Below is a small trained network, with its code and all its weights. Each question gives an input and a class and asks what happens when units are switched off, that is, made to give their printed mean instead of their output.

import numpy as np


def w(rows, s, z=0):
    codes = np.array(rows[::2]) - 128.0
    scale = np.full(codes.shape[1], s)
    scale[-1] = z or s
    return codes * scale


def f(y):
    return y / 2 * (1 + np.tanh(0.7978845608 * (y + 0.044715 * y**3)))


def log_softmax(a):
    a = a - a.max(-1, keepdims=True)
    return a - np.log(np.exp(a).sum(-1, keepdims=True))


def net(x, mask):
    res = np.array(x, float).reshape(1, 2) / 4 @ E
    y = f(res @ A[0][:, :-1].T + A[0][:, -1])
    res = res + np.where(mask, y, B[0][:, -1]) @ B[0][:, :-1]
    return log_softmax(res[-1] @ U[:, :-1].T + U[:, -1])


A, B = {}, {}
E = w([
[84,111,50,122,175,205,80,82,110,72,47,126],'x0',
[76,201,200,198,76,123,70,144,88,176,183,2],'x1',
],0.013)
A[0] = w([
[158,46,116,2,153,119,163,109,170,60,104,191,255],'neuron 1',
[88,207,163,210,118,174,84,116,46,145,85,16,198],'neuron 2',
[120,124,92,144,139,201,73,62,82,60,72,128,111],'neuron 3',
[88,155,107,117,129,149,145,109,130,154,164,114,67],'neuron 4',
[133,114,56,92,197,189,84,58,129,53,69,151,253],'neuron 5',
[119,80,77,103,186,147,146,114,154,71,66,121,115],'neuron 6',
[120,117,96,131,141,178,146,100,85,73,34,110,163],'neuron 7',
[123,203,183,192,46,110,81,161,129,188,198,90,177],'neuron 8',
],0.0093,0.0034)
B[0] = w([
[183,29,208,115,174,103,103,108,168,134,138,254,237],'neuron 1',
[93,218,104,144,22,148,180,125,128,81,167,95,251],'neuron 2',
[157,173,49,156,193,210,137,102,193,50,124,117,205],'neuron 3',
[75,165,129,213,209,146,94,58,86,133,96,105,134],'neuron 4',
[93,77,134,222,135,230,93,59,96,107,83,219,240],'neuron 5',
[76,78,183,192,141,175,69,125,133,130,40,195,197],'neuron 6',
[141,103,112,168,127,222,112,54,159,121,137,149,195],'neuron 7',
[92,156,184,195,73,113,110,176,46,199,70,4,239],'neuron 8',
],0.0089,0.021)
U = w([
[100,118,119,77,118,127,91,95,54,101,137,143,231],'0',
[103,65,141,153,156,159,102,107,135,104,66,181,101],'1',
[90,174,80,159,103,195,135,111,128,54,131,109,83],'2',
[92,174,172,152,86,51,142,174,50,204,137,76,175],'3',
[96,131,109,90,185,124,79,124,114,102,151,90,3],'4',
[111,162,106,90,210,134,123,95,108,136,138,96,5],'5',
[185,104,149,37,128,3,177,166,200,137,188,158,169],'6',
],0.011,0.0055)

Each question gives the input, the list of numbers given to net, and the class t.
The units are the neurons (one row each of A and B). Each row of codes is followed by its name. A weight is (code - 128) times the scale printed after its matrix; where a second scale follows, it is the last column's (A, B and U).
mask holds one flag per neuron, in row order. A switched-off neuron (its flag False) gives its mean, the last column of its row in B, instead of its output. The means were averaged over made-up inputs and are rounded, as every weight is.
A unit's drop is (log p(t) with every unit on - log p(t) with that unit switched off) / (log p(t) with every unit on - log p(t) with every unit switched off).
The circuit of an input: a set's keep is (log p(t) with only the set's units on - log p(t) with every unit switched off) / (log p(t) with every unit on - log p(t) with every unit switched off). Starting from all 8 units, units are removed one at a time, each time the one whose removal leaves the highest keep (on an exact tie, the one counted first), for as long as the keep stays at least 0.8.
circuit, biggest first: the units of the circuit, biggest drop first
top k neurons: the k neurons with the biggest drops, biggest first
drop when u is switched off: that unit's drop, to one decimal
input [-6,-7], class 6: circuit, biggest first	(neuron 5)
input [-1,0], class 3: top 3 neurons	(neuron 1; neuron 5; neuron 3)
input [-6,-2], class 6: circuit, biggest first	(neuron 5; neuron 6)
input [8,2], class 2: top 2 neurons	(neuron 1; neuron 3)
input [1,1], class 2: top 2 neurons	(neuron 8; neuron 1)
input [2,2], class 2: top 2 neurons	(neuron 8; neuron 1)
input [4,8], class 3: top 2 neurons	(neuron 8; neuron 5)
input [-6,-3], class 6: drop when neuron 5 is switched off	0.1
input [-5,-7], class 6: drop when neuron 5 is switched off	0.4
input [-4,-3], class 6: drop when neuron 5 is switched off	0.2
input [-2,-2], class 6: drop when neuron 5 is switched off	0.3
